Below are the code and all the weights of a small trained network. Each question names an input and a class and asks about switching units off, where a switched-off unit gives its printed mean instead of its output.

import numpy as np


def w(rows, s, z=0):
    codes = np.array(rows[::2]) - 128.0
    scale = np.full(codes.shape[1], s)
    scale[-1] = z or s
    return codes * scale


def f(y):
    return np.maximum(y, 0)


def log_softmax(a):
    a = a - a.max(-1, keepdims=True)
    return a - np.log(np.exp(a).sum(-1, keepdims=True))


def net(x, mask):
    res = np.array(x, float).reshape(1, 8) / 4 @ E
    y = f(res @ A[0][:, :-1].T + A[0][:, -1])
    res = res + np.where(mask, y, B[0][:, -1]) @ B[0][:, :-1]
    return log_softmax(res[-1] @ U[:, :-1].T + U[:, -1])


A, B = {}, {}
E = w([
[254,178,95],'x0',
[118,135,133],'x1',
[122,128,132],'x2',
[96,168,63],'x3',
[142,127,123],'x4',
[187,72,85],'x5',
[126,126,126],'x6',
[122,135,136],'x7',
],0.0072)
A[0] = w([
[169,175,126,110],'n0',
[112,110,102,254],'n1',
[107,193,164,161],'n2',
[160,95,195,166],'n3',
[27,194,188,125],'n4',
[135,95,195,145],'n5',
[131,82,102,180],'n6',
[133,175,123,154],'n7',
[72,186,163,90],'n8',
[89,64,109,180],'n9',
[249,164,87,100],'n10',
[114,160,47,51],'n11',
[177,53,65,132],'n12',
[104,168,67,58],'n13',
[199,229,74,154],'n14',
[124,159,70,80],'n15',
[158,123,207,156],'n16',
[92,190,83,221],'n17',
],0.013,0.0022)
B[0] = w([
[79,131,151,174],'n0',
[138,162,168,170],'n1',
[254,112,37,173],'n2',
[88,121,81,181],'n3',
[141,171,145,228],'n4',
[133,128,85,174],'n5',
[191,187,135,167],'n6',
[116,86,137,157],'n7',
[149,128,98,182],'n8',
[73,183,191,188],'n9',
[125,145,171,255],'n10',
[68,89,86,163],'n11',
[147,172,96,209],'n12',
[114,73,81,159],'n13',
[44,139,175,238],'n14',
[121,84,100,157],'n15',
[63,36,63,174],'n16',
[150,69,158,187],'n17',
],0.0079,0.0074)
U = w([
[107,147,234,94],'0',
[138,102,115,242],'1',
[145,79,136,209],'2',
[151,68,139,168],'3',
[126,3,28,6],'4',
[178,139,94,16],'5',
],0.011,0.0022)

Each question gives the input, the list of numbers given to net, and the class t.
The units are the neurons (one row each of A and B). Each row of codes is followed by its name. A weight is (code - 128) times the scale printed after its matrix; where a second scale follows, it is the last column's (A, B and U).
mask holds one flag per neuron, in row order. A switched-off neuron (its flag False) gives its mean, the last column of its row in B, instead of its output. The means were averaged over made-up inputs and are rounded, as every weight is.
A unit's drop is (log p(t) with every unit on - log p(t) with that unit switched off) / (log p(t) with every unit on - log p(t) with every unit switched off).
The circuit of an input: a set's keep is (log p(t) with only the set's units on - log p(t) with every unit switched off) / (log p(t) with every unit on - log p(t) with every unit switched off). Starting from the 12 units with the biggest drops (on a tie, the unit counted first), units are removed one at a time, each time the one whose removal leaves the highest keep (on an exact tie, the one counted first), for as long as the keep stays at least 0.8.
units of the circuit, in order: the units of the circuit, biggest drop first
most important unit: the unit with the biggest drop
k most important neurons: the k neurons with the biggest drops, biggest first
drop of u: that unit's drop, to one decimal
input [8,8,0,-2,6,2,8,8], class 0: 2 most important neurons => n14, n10
input [-3,3,6,-5,-1,-6,-6,8], class 1: most important unit => n4
input [7,1,-4,2,6,4,-6,5], class 0: units of the circuit, in order => n14, n10
input [8,6,-8,8,2,-1,-7,-7], class 0: 4 most important neurons => n14, n10, n0, n16
input [6,3,5,-1,5,2,4,-1], class 0: 3 most important neurons => n14, n10, n2
input [0,2,4,6,-7,-6,0,1], class 4: units of the circuit, in order => n2, n13, n10
input [-8,-8,-7,2,1,0,-3,-5], class 0: 2 most important neurons => n9, n2
input [8,-4,-1,-2,3,1,4,3], class 0: units of the circuit, in order => n14, n10
input [2,2,0,-7,-5,4,3,5], class 4: units of the circuit, in order => n16, n3
input [7,7,4,8,0,-5,6,-2], class 4: units of the circuit, in order => n13, n11
input [7,-6,-2,-3,-4,7,-3,-2], class 0: units of the circuit, in order => n10, n14
input [8,-7,8,-4,6,4,3,3], class 0: units of the circuit, in order => n10, n14
input [8,-2,-8,-8,1,0,4,0], class 0: 2 most important neurons => n10, n14
input [-7,4,-7,5,8,6,3,6], class 0: units of the circuit, in order => n9
input [-2,2,2,6,-5,-8,-4,2], class 5: 2 most important neurons => n4, n2
input [-8,0,-1,0,1,3,5,2], class 0: 2 most important neurons => n9, n2
input [-3,7,-4,-2,6,-8,-3,4], class 5: 4 most important neurons => n2, n4, n14, n8
input [-1,4,1,5,-4,-8,-5,-4], class 5: drop of n4 => 0.5
input [7,-5,-1,8,6,-4,0,-3], class 4: drop of n8 => -0.1
input [6,4,-2,-8,-2,-2,1,-2], class 4: units of the circuit, in order => n16
input [-1,-3,8,7,3,-3,0,3], class 4: drop of n11 => 0.2
input [-1,1,0,8,7,-8,2,-6], class 4: drop of n13 => 0.2
